Here is a tiny trained network, its code and every weight. The questions are about switching its units off for an input and a target symbol, where a switched-off unit gives its printed mean instead of its output.

import numpy as np


def w(rows, s, z=0):
    codes = np.array(rows[::2]) - 128.0
    scale = np.full(codes.shape[1], s)
    scale[-1] = z or s
    return codes * scale


def norm(h):
    return h / np.sqrt((h * h).mean(-1, keepdims=True) + 1e-5)


def f(y):
    return np.maximum(y, 0)


def softmax(a):
    e = np.exp(a - a.max(-1, keepdims=True))
    return e / e.sum(-1, keepdims=True)


def log_softmax(a):
    a = a - a.max(-1, keepdims=True)
    return a - np.log(np.exp(a).sum(-1, keepdims=True))


def net(x, mask):
    ids = ['δθμστψ'.index(c) for c in x.split()]
    T = len(ids)
    res = E[ids] + P[:T]
    q, k, v = (norm(res) @ M[0].T for M in (Q, K, V))
    z = softmax(np.where(np.tri(T) > 0, q @ k.T / 2**0.5, -1e9)) @ v
    res = res + np.where(mask[0], z, O[0][:, -1]) @ O[0][:, :-1]
    y = f(norm(res) @ A[0][:, :-1].T + A[0][:, -1])
    res = res + np.where(mask[1:9], y, B[0][:, -1]) @ B[0][:, :-1]
    return log_softmax(norm(res)[-1] @ U[:, :-1].T + U[:, -1])


Q, K, V, O, A, B = {}, {}, {}, {}, {}, {}
E = w([
[143,113,164],'δ',
[2,146,101],'θ',
[154,135,159],'μ',
[124,121,158],'σ',
[157,48,35],'τ',
[126,148,156],'ψ',
],0.007)
P = w([
[110,82,30],'0',
[127,75,134],'1',
[130,52,108],'2',
[135,35,116],'3',
[70,206,235],'4',
[60,194,247],'5',
[61,192,241],'6',
],0.0015)
Q[0] = w([
[175,56,167],'head 1',
[35,8,172],'head 1',
],0.011)
K[0] = w([
[70,129,86],'head 1',
[144,133,3],'head 1',
],0.014)
V[0] = w([
[79,4,140],'head 1',
[2,150,87],'head 1',
],0.0085)
O[0] = w([
[124,237,65,253],'head 1',
[1,149,108,116],'head 1',
],0.0078,0.0055)
A[0] = w([
[196,125,76,37],'neuron 1',
[123,205,134,5],'neuron 2',
[4,73,174,64],'neuron 3',
[136,165,100,32],'neuron 4',
[201,147,182,127],'neuron 5',
[156,195,173,142],'neuron 6',
[130,166,165,134],'neuron 7',
[2,129,96,120],'neuron 8',
],0.008,0.0029)
B[0] = w([
[195,122,173,170],'neuron 1',
[152,68,38,198],'neuron 2',
[49,85,10,198],'neuron 3',
[103,85,106,161],'neuron 4',
[36,88,131,220],'neuron 5',
[90,158,189,253],'neuron 6',
[111,153,156,192],'neuron 7',
[182,138,236,249],'neuron 8',
],0.014,0.0039)
U = w([
[45,126,120,2],'δ',
[175,186,255,117],'θ',
[162,1,200,141],'μ',
[95,245,80,203],'σ',
[219,98,65,160],'τ',
[58,21,78,202],'ψ',
],0.0095,0.0037)

Each question gives the input, a string of symbols that net reads in full, and the target symbol t.
The units are the heads (2 rows each of Q, K, V and O) and the neurons (one row each of A and B). Each row of codes is followed by its name. A weight is (code - 128) times the scale printed after its matrix; where a second scale follows, it is the last column's (O, A, B and U).
mask holds one flag per unit, heads first, then neurons. A switched-off unit (its flag False) gives its mean, the last column of its rows in O or B, instead of its output. The means were averaged over made-up inputs and are rounded, as every weight is.
A unit's drop is (log p(t) with every unit on - log p(t) with that unit switched off) / (log p(t) with every unit on - log p(t) with every unit switched off).
The circuit of an input: a set's keep is (log p(t) with only the set's units on - log p(t) with every unit switched off) / (log p(t) with every unit on - log p(t) with every unit switched off). Starting from all 9 units, units are removed one at a time, each time the one whose removal leaves the highest keep (on an exact tie, the one counted first), for as long as the keep stays at least 0.8.
units of the circuit, in order: the units of the circuit, biggest drop first
top k neurons: the k neurons with the biggest drops, biggest first
drop of u: that unit's drop, to one decimal
input μ ψ ψ, target μ: units of the circuit, in order : head 1
input δ σ σ, target θ: top 2 neurons : neuron 3; neuron 1
input θ τ σ, target θ: units of the circuit, in order : head 1; neuron 8; neuron 5
input ψ δ θ ψ θ ψ μ, target ψ: units of the circuit, in order : neuron 3; head 1
input ψ σ μ ψ, target ψ: units of the circuit, in order : head 1; neuron 8
input σ δ μ θ τ, target θ: top 2 neurons : neuron 8; neuron 3
input σ τ μ σ, target σ: top 4 neurons : neuron 8; neuron 3; neuron 5; neuron 6
input μ ψ μ σ, target μ: top 2 neurons : neuron 5; neuron 8
input δ τ σ σ μ σ θ, target θ: top 2 neurons : neuron 8; neuron 3
input σ σ μ, target σ: top 2 neurons : neuron 8; neuron 3
input σ μ μ, target σ: top 3 neurons : neuron 8; neuron 3; neuron 2
input μ σ μ δ, target μ: top 2 neurons : neuron 5; neuron 8
input σ σ ψ δ τ σ θ, target θ: top 3 neurons : neuron 8; neuron 5; neuron 3
input σ σ δ, target σ: units of the circuit, in order : head 1
input ψ θ τ, target θ: top 2 neurons : neuron 8; neuron 2
input μ δ δ μ δ σ δ, target μ: top 3 neurons : neuron 5; neuron 8; neuron 1
input ψ σ σ δ, target ψ: drop of neuron 3 : 0.2
input σ δ σ σ σ δ, target σ: drop of head 1 : 0.6
input μ δ τ μ μ, target μ: drop of neuron 6 : -0.1
